Here is a tiny trained network, its code and every weight. The questions are about switching its units off for an input and a class, where a switched-off unit gives its printed mean instead of its output.

import numpy as np


def w(rows, s, z=0):
    codes = np.array(rows[::2]) - 128.0
    scale = np.full(codes.shape[1], s)
    scale[-1] = z or s
    return codes * scale


def norm(h):
    return h / np.sqrt((h * h).mean(-1, keepdims=True) + 1e-5)


def f(y):
    return np.maximum(y, 0)


def log_softmax(a):
    a = a - a.max(-1, keepdims=True)
    return a - np.log(np.exp(a).sum(-1, keepdims=True))


def net(x, mask):
    res = np.array(x, float).reshape(1, 4) / 4 @ E
    u = 0
    for l in range(4):
        y = f(norm(res) @ A[l][:, :-1].T + A[l][:, -1])
        res = res + np.where(mask[u : u + 6], y, B[l][:, -1]) @ B[l][:, :-1]
        u += 6
    return log_softmax(norm(res)[-1] @ U[:, :-1].T + U[:, -1])


A, B = {}, {}
E = w([
[185,107,125,178,154,121,223,151,72,130],'x0',
[141,183,119,87,174,185,132,69,73,50],'x1',
[45,103,55,96,197,117,82,86,160,144],'x2',
[142,101,157,104,145,164,246,107,160,98],'x3',
],0.011)
A[0] = w([
[28,109,117,138,66,103,42,90,137,158,96],'0.n1',
[204,100,103,171,185,181,255,154,70,113,112],'0.n2',
[169,49,92,178,140,73,173,143,142,179,90],'0.n3',
[54,117,74,64,159,101,109,112,213,85,43],'0.n4',
[104,154,51,75,241,126,157,76,131,134,96],'0.n5',
[104,160,127,81,173,153,95,80,155,91,1],'0.n6',
],0.0083,0.0079)
B[0] = w([
[30,152,155,166,198,124,61,149,132,152,214],'0.n1',
[78,32,247,174,160,95,162,82,83,106,254],'0.n2',
[162,65,52,136,110,148,171,158,171,216,188],'0.n3',
[114,91,255,55,234,185,142,152,223,163,189],'0.n4',
[48,149,34,149,78,83,109,21,73,111,204],'0.n5',
[175,170,11,29,5,229,153,215,167,72,155],'0.n6',
],0.0079,0.0085)
A[1] = w([
[162,160,163,78,87,228,189,99,105,36,159],'1.n1',
[126,199,49,29,146,157,146,45,163,102,117],'1.n2',
[119,132,177,192,68,85,127,200,152,168,125],'1.n3',
[250,199,182,115,121,200,159,94,107,72,15],'1.n4',
[86,175,113,153,165,153,100,177,94,118,46],'1.n5',
[141,163,93,138,106,128,47,143,135,91,2],'1.n6',
],0.011,0.0085)
B[1] = w([
[116,182,149,46,50,210,224,57,122,251,254],'1.n1',
[152,125,32,184,20,216,119,187,65,97,222],'1.n2',
[194,254,61,64,153,104,116,175,130,64,229],'1.n3',
[16,151,175,226,163,5,153,14,18,132,178],'1.n4',
[194,127,96,181,169,132,87,97,123,93,154],'1.n5',
[47,115,65,143,165,133,107,176,194,87,147],'1.n6',
],0.0095,0.0091)
A[2] = w([
[106,132,61,181,104,147,67,117,68,91,126],'2.n1',
[176,155,224,162,139,131,124,98,56,77,103],'2.n2',
[115,59,109,95,83,132,186,99,133,167,82],'2.n3',
[159,91,187,88,158,117,112,40,141,158,2],'2.n4',
[74,75,124,126,124,172,107,114,131,22,85],'2.n5',
[152,164,254,101,71,159,117,119,138,78,132],'2.n6',
],0.012,0.0084)
B[2] = w([
[158,204,37,8,178,74,124,147,109,67,255],'2.n1',
[33,169,184,39,125,33,132,50,95,147,227],'2.n2',
[94,127,98,191,63,207,168,160,180,116,225],'2.n3',
[150,159,69,178,122,127,160,166,143,169,148],'2.n4',
[109,137,188,159,190,36,95,166,142,92,176],'2.n5',
[100,129,90,85,229,94,91,65,183,141,211],'2.n6',
],0.011,0.0071)
A[3] = w([
[153,118,194,123,137,134,143,101,88,167,86],'3.n1',
[163,108,153,184,159,119,179,132,119,139,112],'3.n2',
[230,22,238,147,136,91,3,128,83,111,2],'3.n3',
[194,143,124,143,83,140,116,141,120,94,93],'3.n4',
[131,148,169,107,105,140,82,127,136,69,88],'3.n5',
[174,149,189,112,96,116,153,94,132,181,102],'3.n6',
],0.02,0.018)
B[3] = w([
[84,147,192,123,133,86,116,82,68,84,226],'3.n1',
[112,125,122,168,87,165,106,129,146,71,215],'3.n2',
[124,214,170,133,252,58,159,60,129,121,128],'3.n3',
[185,93,151,153,108,101,155,142,90,153,171],'3.n4',
[116,140,116,125,188,120,98,145,112,98,161],'3.n5',
[99,153,127,104,175,86,107,120,121,63,254],'3.n6',
],0.022,0.0057)
U = w([
[157,84,177,46,109,175,125,67,145,177,102],'0',
[45,56,209,101,201,115,53,152,209,216,120],'1',
[90,170,50,74,51,215,176,86,119,177,166],'2',
[248,31,249,126,142,238,29,26,47,233,5],'3',
[86,51,174,231,37,166,194,135,153,75,105],'4',
[147,211,53,82,179,70,61,197,117,61,149],'5',
[36,135,179,126,150,66,196,38,57,84,163],'6',
[213,163,156,118,51,71,198,190,63,144,128],'7',
],0.02,0.019)

Each question gives the input, the list of numbers given to net, and the class t.
The units are the neurons (one row each of A and B). Each row of codes is followed by its name. A weight is (code - 128) times the scale printed after its matrix; where a second scale follows, it is the last column's (A, B and U).
mask holds one flag per neuron, layer by layer. A switched-off neuron (its flag False) gives its mean, the last column of its row in B, instead of its output. The means were averaged over made-up inputs and are rounded, as every weight is.
A unit's drop is (log p(t) with every unit on - log p(t) with that unit switched off) / (log p(t) with every unit on - log p(t) with every unit switched off).
The circuit of an input: a set's keep is (log p(t) with only the set's units on - log p(t) with every unit switched off) / (log p(t) with every unit on - log p(t) with every unit switched off). Starting from the 12 units with the biggest drops (on a tie, the unit counted first), units are removed one at a time, each time the one whose removal leaves the highest keep (on an exact tie, the one counted first), for as long as the keep stays at least 0.8.
circuit, biggest first: the units of the circuit, biggest drop first
top k neurons: the k neurons with the biggest drops, biggest first
k most important neurons of layer l: the k neurons of layer l with the biggest drops, biggest first
drop when u is switched off: that unit's drop, to one decimal
input [-8,-1,-4,6], class 2: circuit, biggest first : [0.n2 3.n1]
input [-6,8,-6,-5], class 2: circuit, biggest first : [1.n1 0.n2]
input [4,-5,4,0], class 4: top 2 neurons : [0.n3 2.n1]
input [-5,-5,3,-3], class 1: top 3 neurons : [0.n4 1.n2 2.n1]
input [-3,5,6,0], class 5: circuit, biggest first : [2.n1 1.n1]
input [-3,-3,0,2], class 1: most important neuron of layer 2 : [2.n1]
input [-1,1,-6,-5], class 5: top 4 neurons : [1.n3 0.n4 0.n2 1.n6]
input [-1,1,7,2], class 5: 2 most important neurons of layer 1 : [1.n1 1.n2]
input [-1,-3,5,6], class 4: top 2 neurons : [0.n4 1.n1]
input [-4,-2,7,-7], class 1: top 3 neurons : [0.n4 0.n1 1.n2]
input [5,-3,4,-2], class 2: top 2 neurons : [0.n3 0.n4]
input [3,-6,5,-2], class 1: top 3 neurons : [1.n2 2.n1 0.n3]
input [7,-6,5,-2], class 4: 2 most important neurons of layer 1 : [1.n1 1.n2]
input [-8,-1,6,0], class 1: circuit, biggest first : [0.n4]
input [3,-5,0,0], class 7: top 2 neurons : [1.n3 1.n4]
input [-1,-5,-5,4], class 5: top 2 neurons : [1.n3 1.n2]
input [-4,1,-5,-2], class 5: top 2 neurons : [0.n2 0.n4]
input [3,6,2,-3], class 2: top 2 neurons : [0.n1 0.n6]
input [1,-2,-3,-1], class 7: top 4 neurons : [1.n3 0.n3 1.n1 3.n4]
input [-8,-6,-6,-2], class 5: circuit, biggest first : [1.n3]
input [-2,-1,5,-5], class 1: 3 most important neurons of layer 0 : [0.n1 0.n4 0.n6]
input [3,-3,-8,-7], class 7: 4 most important neurons of layer 0 : [0.n2 0.n1 0.n4 0.n3]
input [2,-2,-3,-7], class 5: drop when 1.n1 is switched off : 0.3
input [0,-8,-7,-2], class 7: drop when 3.n4 is switched off : 0.5
